Below is a small trained network, with its code and all its weights. Each question gives an input and a target symbol and asks what happens when units are switched off, that is, made to give their printed mean instead of their output.

import numpy as np


def w(rows, s, z=0):
    codes = np.array(rows[::2]) - 128.0
    scale = np.full(codes.shape[1], s)
    scale[-1] = z or s
    return codes * scale


def f(y):
    return np.maximum(y, 0)


def softmax(a):
    e = np.exp(a - a.max(-1, keepdims=True))
    return e / e.sum(-1, keepdims=True)


def log_softmax(a):
    a = a - a.max(-1, keepdims=True)
    return a - np.log(np.exp(a).sum(-1, keepdims=True))


def net(x, mask):
    ids = ['αηθλξπψ'.index(c) for c in x.split()]
    T = len(ids)
    res = E[ids] + P[:T]
    u = 0
    for l in range(2):
        q, k, v = (res @ M[l].T for M in (Q, K, V))
        z = softmax(np.where(np.tri(T) > 0, q @ k.T / 3**0.5, -1e9)) @ v
        res = res + np.where(mask[u], z, O[l][:, -1]) @ O[l][:, :-1]
        u += 1
        y = f(res @ A[l][:, :-1].T + A[l][:, -1])
        res = res + np.where(mask[u : u + 4], y, B[l][:, -1]) @ B[l][:, :-1]
        u += 4
    return log_softmax(res[-1] @ U[:, :-1].T + U[:, -1])


Q, K, V, O, A, B = {}, {}, {}, {}, {}, {}
E = w([
[125,100,96,83,133,146,108,102,129],'α',
[134,155,93,158,44,183,101,131,169],'η',
[177,84,118,75,163,154,61,45,170],'θ',
[132,130,149,156,73,202,170,179,107],'λ',
[151,72,178,98,153,135,130,58,200],'ξ',
[166,137,152,81,112,157,86,127,2],'π',
[98,125,193,60,127,111,121,128,58],'ψ',
],0.018)
P = w([
[100,193,87,124,121,168,206,4,129],'0',
[133,198,117,89,106,208,121,90,142],'1',
[83,39,65,100,105,172,141,126,87],'2',
[212,134,93,31,46,70,181,166,174],'3',
[143,203,160,153,106,167,104,79,123],'4',
[93,49,99,120,140,148,119,155,98],'5',
[213,114,120,71,51,52,157,189,162],'6',
[151,196,208,175,115,167,78,95,123],'7',
[100,44,131,135,170,133,95,177,111],'8',
[216,90,154,93,62,39,138,217,161],'9',
[159,193,250,192,130,163,49,114,135],'10',
[109,46,172,186,161,127,76,201,104],'11',
[214,80,200,134,53,26,111,222,139],'12',
[129,201,167,138,128,164,123,76,106],'13',
],0.014)
Q[0] = w([
[124,215,199,119,154,181,127,50,96],'L0H1',
[156,65,112,46,17,77,104,233,211],'L0H1',
[255,110,152,56,31,22,139,183,136],'L0H1',
],0.0096)
K[0] = w([
[109,167,109,87,118,121,208,5,76],'L0H1',
[112,112,227,230,183,88,55,195,156],'L0H1',
[152,124,249,166,160,44,2,192,83],'L0H1',
],0.0098)
V[0] = w([
[104,147,166,115,134,114,157,128,115],'L0H1',
[245,109,70,167,138,155,133,117,159],'L0H1',
[69,116,124,145,87,120,167,113,215],'L0H1',
],0.011)
O[0] = w([
[124,182,179,104,104,102,185,95,159,132],'L0H1',
[207,74,75,193,208,167,111,85,203,109],'L0H1',
[123,67,147,129,6,129,171,69,104,255],'L0H1',
],0.011,0.00087)
A[0] = w([
[155,145,226,140,166,90,168,43,114,223],'L0N1',
[207,253,65,129,167,182,46,132,158,251],'L0N2',
[134,126,101,175,131,77,123,69,234,6],'L0N3',
[124,137,175,218,167,33,162,61,65,102],'L0N4',
],0.0054,0.0029)
B[0] = w([
[107,168,127,48,190,193,89,145,197,237],'L0N1',
[91,144,141,219,192,57,163,134,170,253],'L0N2',
[44,123,176,115,85,77,127,108,209,179],'L0N3',
[199,42,34,97,84,255,133,200,187,145],'L0N4',
],0.0084,0.0054)
Q[1] = w([
[246,108,141,121,94,84,176,146,154],'L1H1',
[188,42,135,92,106,40,154,192,108],'L1H1',
[84,112,170,113,139,148,151,101,143],'L1H1',
],0.011)
K[1] = w([
[141,101,221,159,123,174,91,159,172],'L1H1',
[172,65,253,117,138,148,23,221,115],'L1H1',
[132,125,117,53,158,158,157,111,153],'L1H1',
],0.011)
V[1] = w([
[126,113,36,73,168,155,81,142,68],'L1H1',
[125,154,53,87,95,90,1,106,160],'L1H1',
[130,78,185,52,178,102,98,82,157],'L1H1',
],0.0077)
O[1] = w([
[92,183,104,182,102,181,88,10,129,31],'L1H1',
[19,116,151,163,101,83,110,146,150,147],'L1H1',
[143,154,129,159,76,153,85,185,200,254],'L1H1',
],0.013,0.0047)
A[1] = w([
[36,55,102,192,168,110,132,101,79,11],'L1N1',
[118,31,227,84,2,128,171,140,143,93],'L1N2',
[144,62,107,168,174,156,136,119,129,253],'L1N3',
[150,175,145,98,148,42,167,176,147,71],'L1N4',
],0.0071,0.0043)
B[1] = w([
[156,186,97,75,124,56,163,173,255,143],'L1N1',
[127,147,64,125,179,77,68,71,114,247],'L1N2',
[64,97,230,108,99,102,138,116,120,180],'L1N3',
[118,194,160,183,97,236,121,31,97,181],'L1N4',
],0.01,0.016)
U = w([
[113,89,107,168,82,255,94,76,112,103],'α',
[85,108,118,133,130,100,115,131,92,226],'η',
[87,148,147,104,134,84,162,227,154,183],'θ',
[203,143,156,111,97,147,183,128,141,180],'λ',
[191,164,80,118,114,128,114,151,150,50],'ξ',
[135,172,108,144,163,142,160,142,143,133],'π',
[133,186,170,92,67,105,149,133,141,3],'ψ',
],0.0084,0.0043)

Each question gives the input, a string of symbols that net reads in full, and the target symbol t.
The units are the heads (3 rows each of Q, K, V and O) and the neurons (one row each of A and B). Each row of codes is followed by its name. A weight is (code - 128) times the scale printed after its matrix; where a second scale follows, it is the last column's (O, A, B and U).
mask holds one flag per unit, layer by layer, with each layer's heads first. A switched-off unit (its flag False) gives its mean, the last column of its rows in O or B, instead of its output. The means were averaged over made-up inputs and are rounded, as every weight is.
A unit's drop is (log p(t) with every unit on - log p(t) with that unit switched off) / (log p(t) with every unit on - log p(t) with every unit switched off).
The circuit of an input: a set's keep is (log p(t) with only the set's units on - log p(t) with every unit switched off) / (log p(t) with every unit on - log p(t) with every unit switched off). Starting from all 10 units, units are removed one at a time, each time the one whose removal leaves the highest keep (on an exact tie, the one counted first), for as long as the keep stays at least 0.8.
circuit, biggest first: the units of the circuit, biggest drop first
most important unit: the unit with the biggest drop
top k neurons: the k neurons with the biggest drops, biggest first
k most important neurons of layer l: the k neurons of layer l with the biggest drops, biggest first
input π ξ ξ ψ ψ η η π π, target θ: circuit, biggest first	(L0H1)
input ξ ψ θ η η η θ ψ ξ η η α η η, target ξ: top 3 neurons	(L1N2, L0N3, L1N3)
input θ α λ θ ξ η θ ξ, target θ: 3 most important neurons of layer 0	(L0N3, L0N2, L0N1)
input θ ξ θ ξ η ξ ψ ψ ξ λ η λ η, target λ: top 3 neurons	(L0N1, L1N2, L0N2)
input ξ α η ξ η π α, target π: top 2 neurons	(L0N2, L1N4)
input ξ η θ θ λ η π ξ π θ θ ξ, target θ: circuit, biggest first	(L1H1, L0N1, L1N4)
input ψ ψ η α π ξ η η η, target θ: top 2 neurons	(L1N1, L0N1)
input η α ξ π, target π: top 2 neurons	(L0N2, L1N4)
input η π η α, target π: top 2 neurons	(L1N4, L0N2)
input ξ ψ ξ λ θ, target ξ: circuit, biggest first	(L1H1, L0H1, L1N2, L0N3)
input α θ ξ θ ξ ψ θ, target ψ: circuit, biggest first	(L0H1, L1N4)
input η ξ α α ξ ξ θ λ ξ ψ ξ, target η: top 2 neurons	(L1N2, L0N1)
input η η π θ, target π: circuit, biggest first	(L0H1, L1N4, L0N2)
input π η η θ η α λ ψ λ ξ θ, target π: circuit, biggest first	(L0H1, L0N2)
input π θ ψ α α η ξ η π η ξ π ψ ξ, target π: most important unit	L0H1
input λ θ η ξ, target ξ: circuit, biggest first	(L1N2, L1H1, L0H1)
input η η ξ ψ ξ, target η: circuit, biggest first	(L1H1, L0H1, L1N2, L0N3)
input ψ π α ξ π α ψ η θ π, target π: top 2 neurons	(L1N4, L0N2)
input α η η θ, target θ: 2 most important neurons of layer 0	(L0N2, L0N3)
input η θ λ η η ψ ψ π, target η: circuit, biggest first	(L1H1)
